In the rows, 128 means zero.
Each row of numbers belongs to one of the nodes below and depends on some of the facts about them. Some rows are named. Which node is each other row?

Some nodes and their rows:
kizitres: [108 127 130 130 122 131 136 143 123 115 121 124 126 130 134 123 126 122
 138 127 133 136 144 147 138 149 130 135 119 143 134 103 110 105]
sizelek: [123 124 142 113 124 139 140 117  94 141 111 159 135 128 129 117 127 149
 183 141 150 147 145 142 149 149 137 156 128 120 152  89 122 111]
busken: [157 126 133 160 105 113 134 146 113 148 119 128  95 144 104 134 119 103
 124 125 128 129 117 120 112 103 120 131 156 134 139 150 102 134]
taskis: [127 120 127 139 142 128 142 147 132 133 112 118 127 134 129 111 138 129
 140 122 140 127 113 134 112 141 122 128 120 135 118 103 137 108]
mozuk: [129 114 131  97 162 153 136  79 121  86 179  92 107 136  73 150 115 140
 131 197 151  82 131 132 181  91 145 163  78 143  92 118 234 157]
daplum: [105 117 156 107 196 136 127 107 118 119 130 168 159 106 147  88 117 167
 170 135 135 170 176  98 117 130 129 133 119  78 155  90 103 104]
skano: [161 130 143 136  97 120 136 130 117 142 107 132 104 150  93 134 136 101
 130 118 128 118 135 130 112 115 127 107 152 141 134 158 107 137]
ziplar: [148 140 133 114 114 138  98 135 125 145 152 134 125 130  98 173 126 134
  95 122 115 131 112  91 108  90 119 108 144 126 134 163 124 161]
leza: [118 131 127 120 111 136 128 140 118 133 120 118 148 136 131 129 139 134
 140 123 136 131 107 134 134 145 110 143 127 139 128 119 139 119]
stistukle: [157 133 137 125  87 130 120 153 114 157 123 125 112 152  91 150 138 118
 121 118 130 130 108 115 111 111 116 123 150 147 139 149 113 139]
grigragon: [128 132 123 115 138 130 131  87 134 124 122 160 139 108 158 120 125 145
 139 130 125 124 150 142 144 143 151 120 124 108 129 129 136 140]
sitrepom: [ 99 130 118 158 137 122 129 141 118 128 110 113 140 118 147 138 125 112
 140 119 132 126 117 144 126 140 107 139 123 131 116 116 124 111]
tobrim: [108 130 118 157 130 118 134 140 119 129 114 115 133 122 146 129 125 112
 140 126 132 128 118 142 134 137 112 145 124 129 119 120 125 114]
mepun: [164 123 100 134  98 112 152 141 161 155 117 129 113 138 166  86 152 137
 120 114 132 123  85 143 130 166 143 132 141 135 122 112 149 125]
vofe: [105 115 165  87 148 110 144 129 133  74 135  88 158 163 107  15 123 128
 146 136 130 154 163 109 156 130 104 159 121 112 161 132 103  96]
klusak: [159 133 137 107 108 134 108 127 122 147 152 146 116 130 102 161 122 140
 105 131 118 132 124  96 119  91 131 116 147 124 142 157 123 160]
stemol: [169 119 140 146 115 122 136 156 125 152 116 133  90 150  90 130 135 117
 127 125 136 131 119 113  92 107 128 115 150 141 134 130 111 126]
detrazas: [145 120 108 141 115 121 152 133 140 156 109 153 114 122 170 108 143 144
 148 124 142 131 107 156 131 173 153 135 129 132 123  85 141 114]
pluru: [115 128 124 126 124 146 134 131 105 133 124 123 135 131 122 152 133 133
 155 141 146 118 117 147 145 144 125 147 110 146 120 100 152 116]
vuskam: [131 121 128 139 137 126 140 146 135 135 113 123 127 136 129 112 137 130
 141 123 137 133 114 133 109 143 123 128 127 132 123 104 131 108]

Some facts about the nodes:
stivapluk {σ=d, θ=bretroplal ritok faloflar, ε=670}
rubruzel {σ=a, θ=skatri dizifi, ε=670}
trozam {σ=e, θ=zami, ε=82}
skigrabrar {σ=d, ε=670}
roklir {σ=a, θ=faloflar, ε=670}
pone {σ=b, θ=kibupi, ε=82}
sebel {σ=c, θ=flutron, ε=82}
vofe {σ=b, θ=lopla bugrer, ε=670}
mizel {σ=d, θ=fevi dizifi, ε=82}
tribim {σ=d, ε=670}
taskis {σ=c, θ=zesker, ε=670}
turiklon {σ=a, ε=670}
klubre {σ=c, θ=ludiplo stodukil, ε=82}
tobrim {σ=d, θ=ludiplo, ε=670}
klago {σ=a, θ=sebel, ε=670}
talom {σ=c, θ=busken, ε=82}
miklek {σ=a, θ=mozuk, ε=670}
flurel {σ=c, ε=82}
stopebrim {σ=a, ε=82}
flefen {σ=d, θ=pezelu bruflaber, ε=670}
zesker {σ=e, θ=stustadel drivu, ε=670}
ziplar {σ=e, ε=82}
skano {σ=a, ε=670}
tregri {σ=e, θ=flurel brutrum, ε=82}
nimulur {σ=e, θ=vati, ε=82}
beken {σ=e, θ=turiklon, ε=82}
drivu {σ=c, θ=flurel bretroplal, ε=670}
bazol {σ=d, θ=miklek skigrabrar flurel, ε=82}
maflir {σ=c, ε=82}
skidel {σ=d, θ=bonir flurel kibupi, ε=670}
rodomek {σ=e, θ=skobro nimulur, ε=670}
stodukil {σ=d, θ=voren luvidan gola, ε=82}
veple {σ=e, ε=82}
zitor {σ=e, θ=bogo bazol ritok, ε=670}
bidra {σ=b, θ=daplum, ε=82}
sizelek {σ=e, θ=lopla beken kedraki ziski, ε=670}
zutra {σ=d, θ=skigrabrar lotrom, ε=82}
busken {σ=d, ε=670}
bruplin {σ=b, θ=veple daplum detrazas, ε=82}
soson {σ=a, θ=fipeklik detrazas mepun, ε=82}
skigor {σ=a, ε=82}
savem {σ=c, θ=potro, ε=82}
drukun {σ=d, θ=fevi, ε=670}
foraflom {σ=e, θ=vaflim, ε=82}
skatri {σ=b, θ=sizelek, ε=670}
ludiplo {σ=e, θ=sitrepom samum pluru, ε=670}
faloflar {σ=b, θ=niven, ε=670}
gutiflor {σ=a, θ=setrigrok, ε=82}
klalesir {σ=a, θ=sebel, ε=670}
grager {σ=c, θ=dizes tribim, ε=82}
fipeklik {σ=b, θ=sizelek, ε=670}
skobro {σ=a, ε=670}
gredrin {σ=b, θ=soson, ε=82}
vati {σ=a, θ=britin, ε=82}
befak {σ=e, ε=670}
leza {σ=e, θ=dreple, ε=670}
klatil {σ=a, θ=veple, ε=670}
bonir {σ=c, ε=670}
bretroplal {σ=c, θ=bugrer, ε=670}
klutetus {σ=a, θ=grager gredrin brotru, ε=82}
gibrur {σ=c, θ=trutru samum, ε=82}
brutrum {σ=b, θ=lopla drabal, ε=82}
bratruk {σ=e, θ=fostolal, ε=670}
ritok {σ=d, ε=670}
brotru {σ=b, ε=82}
pezelu {σ=d, θ=turiklon, ε=82}
sasever {σ=b, θ=ziplar, ε=82}
fostolal {σ=c, θ=bonir fipeklik, ε=670}
flifis {σ=b, θ=fostolal, ε=670}
drudi {σ=b, θ=dizifi befak tribim, ε=670}
gopil {σ=b, ε=670}
bruflaber {σ=c, θ=skatri, ε=670}
daplum {σ=c, θ=skatri vofe, ε=82}
drabal {σ=a, ε=670}
vaflim {σ=c, θ=gramek stivapluk kedraki, ε=82}
plesen {σ=c, ε=670}
britin {σ=b, ε=82}
vilok {σ=b, ε=82}
bugrer {σ=d, θ=mozuk, ε=670}
drustis {σ=c, θ=voren klutetus rodomek luvidan klalesir, ε=670}
mutrel {σ=a, θ=stistukle, ε=670}
gola {σ=e, θ=bonir drivu, ε=82}
dregon {σ=d, θ=bugrer, ε=82}
boflubrus {σ=d, ε=670}
flutron {σ=a, θ=bogo fipeklik dregon zami, ε=670}
badrik {σ=a, θ=veple dizifi, ε=670}
potro {σ=e, θ=stodukil sitrepom, ε=82}
foris {σ=d, θ=drabal, ε=82}
flunil {σ=d, θ=skano, ε=82}
duno {σ=e, θ=bonir brotropo, ε=670}
ribe {σ=d, θ=groki talom, ε=670}
planal {σ=a, θ=nimulur, ε=670}
detrazas {σ=c, θ=fostolal bratruk, ε=670}
brato {σ=b, θ=klusak, ε=82}
dizifi {σ=a, ε=82}
dizes {σ=e, ε=670}
klusak {σ=e, ε=82}
skufipus {σ=c, θ=voren, ε=670}
vuskam {σ=c, θ=bogo, ε=670}
bremetrer {σ=a, θ=pezelu, ε=670}
gokal {σ=d, ε=82}
mepun {σ=c, θ=bonir ritok, ε=670}
deza {σ=a, ε=82}
dreple {σ=e, θ=zotom pusupi, ε=670}
rabrok {σ=a, θ=ziplar faloflar, ε=670}
kanute {σ=c, θ=bremetrer vofe, ε=670}
nododi {σ=d, θ=vofe, ε=670}
pluru {σ=e, θ=beken, ε=670}
trutru {σ=d, θ=zelopan dizifi, ε=670}
zotom {σ=d, ε=670}
roveplum {σ=d, θ=setrigrok, ε=670}
zelopan {σ=b, ε=670}
stistukle {σ=e, ε=670}
brotropo {σ=a, θ=skigrabrar, ε=670}
fevi {σ=b, θ=zitor mibrun mepun, ε=670}
drodra {σ=a, ε=670}
stipes {σ=c, θ=klatil, ε=82}
gramek {σ=c, ε=670}
rusel {σ=e, ε=82}
zerek {σ=e, θ=miklek skano, ε=82}
luvidan {σ=c, θ=stistukle faloflar detrazas, ε=82}
mibrun {σ=e, θ=daplum, ε=670}
kibupi {σ=e, ε=82}
samum {σ=d, θ=tribim, ε=670}
lopla {σ=c, ε=670}
mozuk {σ=e, θ=turiklon, ε=82}
stemol {σ=c, ε=670}
brirom {σ=e, ε=670}
pegal {σ=d, θ=stemol pluru, ε=82}
groki {σ=b, ε=670}
niven {σ=a, θ=fevi, ε=670}
ploru {σ=e, θ=talom, ε=670}
lotrom {σ=d, θ=bonir groki, ε=82}
grigragon {σ=a, θ=fipeklik, ε=82}
ziski {σ=b, ε=670}
rogrer {σ=b, θ=bugrer, ε=670}
kizitres {σ=b, θ=rubruzel, ε=670}
setrigrok {σ=e, ε=82}
doru {σ=e, θ=skigor stopebrim klusak, ε=82}
lagu {σ=b, θ=sustin, ε=82}
sitrepom {σ=d, θ=lagu stuto, ε=670}
sustin {σ=e, θ=drabal, ε=670}
bogo {σ=b, ε=82}
stuto {σ=c, θ=befak, ε=670}
budak {σ=b, θ=kibupi, ε=670}
pugu {σ=b, θ=klutetus, ε=82}
voren {σ=b, θ=ziplar, ε=82}
zami {σ=b, θ=bonir, ε=82}
stustadel {σ=a, θ=veple turiklon zelopan mozuk, ε=670}
rugigra {σ=a, θ=flifis stuto niven soson, ε=670}
lestoflam {σ=c, θ=faloflar, ε=82}
pusupi {σ=e, ε=82}
kedraki {σ=c, ε=82}

Rows to name:
No name comes twice in this set of rows, the named rows included.
[151 127  95 136 117 106 141 102 158 138 150 144 119 111 183 104 128 139
 103 133 115 123 106 131 163 138 149 142 138 106 127 140 151 156] | lotrom
[117 128 116 139 145 120 125 111 136 124 145 130 132 107 157 130 116 131
 114 134 119 130 126 119 141 118 127 134 124 106 124 140 134 140] | zutra
[103 133 110 135 165 139 106 140 151 128 135 121 153 103 154 156 134 140
 105 112 118 126 112 116  97 129 117 105 110 118 103 119 139 125] | luvidan
[ 98 126 133 111 153 138 117 118 129 104 153 140 141 109 147 129 111 143
 126 134 121 144 162 125 143 129 142 127 114 114 143 110 111 121] | bidra
[151 126 128 145 130 119 119 121 123 140 147 145 104 121 118 151 110 121
 105 137 115 130 133 101 122  85 131 124 147 112 138 159 114 155] | gokal
[216 118 112 139  69 101 158 137 159 177 122 149  66 157 134  86 149 131
 105 122 129 123  90 133 122 139 160 125 169 140 138 135 132 148] | bonir
[100 134 117 142 159 129 115 117 125 123 139 137 143  97 157 150 113 130
 126 129 119 134 132 119 128 118 119 131 122 104 123 126 126 131] | mizel
[120 128 131 136 132 136 143 111 116 115 101 120 128 129 123 133 133 114
 155 134 141 105 140 164 141 146 131 130 112 142 109 117 149 116] | bremetrer
[101 130 118 115 139 136 115 118 139 110 150 136 135 105 159 144 117 142
 113 132 119 135 147 134 143 136 148 123 112 124 129 112 125 128] | gredrin
[166 114 153 136 124 118 139 148 123 146 115 135  98 155  87 102 129 121
 136 128 134 143 132 105  93 108 125 120 153 130 145 130 103 123] | lopla
[148 128 105 122  84 128 144 123 128 158 116 152 126 130 167 115 146 148
 147 127 141 128  97 159 159 172 149 149 136 135 135 100 146 128] | bratruk
[114 122 145 103 179 100 137  99 150  77 166  86 164 140 122  34 117 131
 116 148 116 137 140  87 159  99  96 158 121  85 140 166 143 135] | dregon
[168 119 141 144 112 135 154 104 103 127 114 120  63 150  54 164 124  98
 141 163 150  82 141 156 141  99 153 125 122 166 107 136 169 147] | turiklon
[122 135 120 117 108 130 125 145 127 137 123 111 151 141 135 123 144 132
 131 114 131 130 100 132 134 145 108 137 129 140 128 126 136 122] | zitor

Now the same nodes, written a new way:
Named rows:
ludiplo: [132 144 137 117 141 120  89 124 122 122 133 118 135 124 122 131 126 114
 142 120 148 139 115 148 118 132 137 162 115 128 122 108 139 130 132 135
 106 133 135 124 135]
zelopan: [124 130 125 119 116 127 121 119 127 203 121 131 118 136 110 134 143 157
 151 141 135 127 126 111 122 107 113 133 123 126 128 129 113 130 125 123
 143 121 133 117 125]
vofe: [ 94 174 114 140 118 149  97 147 132 111 132 117  83 100 113 124 111  81
  85 139 123 114 142 187 123  87 196 224 120 137 135 146  79 114 121 133
 211 137 129 139 104]
ribe: [129 141 137 123 136 130 124 125 118 120 135 122 137 122 124 128 138 118
 136 141 137 123 138 142 116 132 142 151 124 138 127 128 127 132 119 125
 133 129 141 129 132]
zutra: [135 120 139 132 115 131 175 142 124  77 132 128 145 125 143 127 126 135
 117 111 119 122 134 139 129 137 140 120 137 130 142 140 137 134 120 115
 148 133 121 134 128]
dreple: [131 138 134 116 135 121  94 134 125 138 131 119 126 125 119 132 124 122
 143 120 137 137 123 136 117 123 135 166 116 129 126 117 134 126 128 129
 113 131 131 117 131]
lotrom: [154  82 139 133 121 125 197 171 126  49 147 133 155 137 146 122 111 118
 109 122  83 101 171 111 130 142 135  96 135 160 146 164 175 124 103  97
 112 130 118 106 129]
drudi: [124 143 125 119 127 132  95 107 122 138 130 134 133 125 118 124 137 116
 155 138 152 131 122 164 124 127 129 139 127 127 111 123 129 134 132 136
 126 131 138 130 128]
deza: [126 105 111 134 112 132 155 134 140 165 114 139 118 135 130 129 120 161
 133 118 110 132 134  97 139 121  97  83 141 114 139 136 111 127 137 123
 136 126 112 127 119]
soson: [137 102 118 137 132 131 139 134 133  66 134 140 145 130 143 115 108 106
 123 124 110 126 144 138 145 147 117  72 143 134 119 140 155 128 134 127
  91 134 120 127 128]
gibrur: [127 119 124 137 126 132 138 115 131  90 125 140 135 128 141 124 127 119
 115 117 128 127 118 136 140 142 121  97 140 121 120 130 131 130 138 132
 128 130 121 145 127]
klatil: [120 132 122 131 138 130  89  95 121 145 128 127 123 131 120 121 128 100
 122 156 145 128 117 138 135 132 120 106 118 132 106 108 126 127 140 142
 111 122 146 126 130]
turiklon: [119 105 135 133 111 123 125  81 113 213 119 115 102 155 115 136 139 136
  90 168 143 118  93  71 138 115  99  76  97 134 121  89 124 120 132 135
 137  99 152 107 136]
sebel: [129 119 123 139 130 132 142 123 133  83 128 140 135 127 142 122 124 114
 114 118 121 126 125 136 141 142 127 101 141 123 121 136 134 129 135 132
 125 131 120 144 126]
setrigrok: [134 107 127 118 101 123 154 153 136 156 118 131 124 133 130 137 116 173
 152  79 118 140 123 103 124 112 109 125 133 111 149 132 124 128 133 109
 143 132 101 115 120]
skobro: [121 125 109 124 136 129 107 122 135 211 117 131 108 134 111 129 133 147
 151 149 124 130 139  94 127 115 100 114 129 125 125 125 102 125 134 131
 122 118 131 118 122]
drabal: [118 131 105 126 132 131 101 122 135 209 118 132 105 131 110 127 130 142
 154 149 124 132 145 105 127 113 104 119 130 122 125 127  96 125 136 131
 128 122 129 119 119]
doru: [136 119 136 124 113 124 143 146 131  99 127 126 136 127 138 131 113 141
 129  83 125 138 117 132 128 126 129 133 131 119 141 128 142 128 132 120
 129 136 110 124 126]
stipes: [128 117 124 138 124 131 144 117 131  94 126 138 132 129 140 124 126 121
 110 118 124 126 118 131 141 141 122  97 137 120 122 131 133 129 136 132
 129 127 122 143 127]
brotru: [129 111 124 126  98 130 170 140 136 157 117 139 128 135 130 132 131 176
 144 108 120 130 126 110 133 115 110 106 142 114 145 144 118 132 127 115
 155 127 110 127 121]

Which node is each row?
No name comes twice in this set of rows, the named rows included.
[122 126 123 114 114 131  73 117 119 128 135 131 125 123 114 123 109  91
 148 106 146 129 125 175 116 113 138 160 114 136 114 114 133 125 138 125
 136 134 129 112 115] | sizelek
[142 113 137 125 141 123 144 151 121 101 146 122 141 131 127 125 128 109
 123 155 104 107 168 115 115 134 144 138 122 162 134 147 153 124 103 110
 107 126 139 107 132] | skidel
[129 115 117 119 121 135  88 116 119 106 142 145 141 124 117 113 117  81
 156 134 137 115 146 186 124 123 133 126 127 147 103 140 150 129 129 124
 118 135 135 113 117] | fipeklik
[154  70 118 128 154 119 118 146 128  75 158 147 148 144 128 113 108  63
 124 165  79  92 187 110 128 146 118  85 125 182 104 161 193 114 110 113
  48 120 135  89 126] | fostolal
[125 139 123 112 125 130  70 123 122 119 134 131 130 116 116 123 113  96
 160 106 150 139 127 181 114 122 139 168 121 129 112 117 131 129 139 131
 123 139 127 120 119] | mibrun
[126 147 136 123 134 129 122 122 119 129 133 121 132 121 123 127 141 123
 137 139 143 125 135 144 115 131 142 155 123 133 127 125 121 134 120 126
 141 130 141 130 131] | roveplum
[127 132 135 131 110 136 165 138 124  84 128 131 139 120 141 125 124 135
 129 102 129 128 131 153 127 134 142 131 142 122 138 137 124 137 126 118
 159 137 119 140 125] | foris
[127 143 130 116 134 125  89 134 127 133 131 120 123 118 119 131 121 115
 146 116 139 138 127 149 116 121 141 175 117 128 126 119 127 126 131 130
 121 135 128 122 127] | sustin
[128 105 116 134 116 130 163 136 141 155 118 142 119 137 132 132 129 159
 127 114 105 126 135  84 136 123 104  95 142 118 136 143 115 126 131 118
 141 123 110 131 121] | flurel
[145 108 133 115 139 118  99 143 123 101 145 127 144 132 124 124 112  96
 145 124 122 124 145 138 116 132 130 139 116 151 118 129 171 123 122 120
  79 132 130 100 131] | bratruk
[116 154 126 126 127 139 108 125 119 116 134 124 121 111 119 123 129 102
 133 132 141 122 141 175 114 118 159 175 124 135 125 131 109 131 124 125
 167 134 136 132 118] | nododi

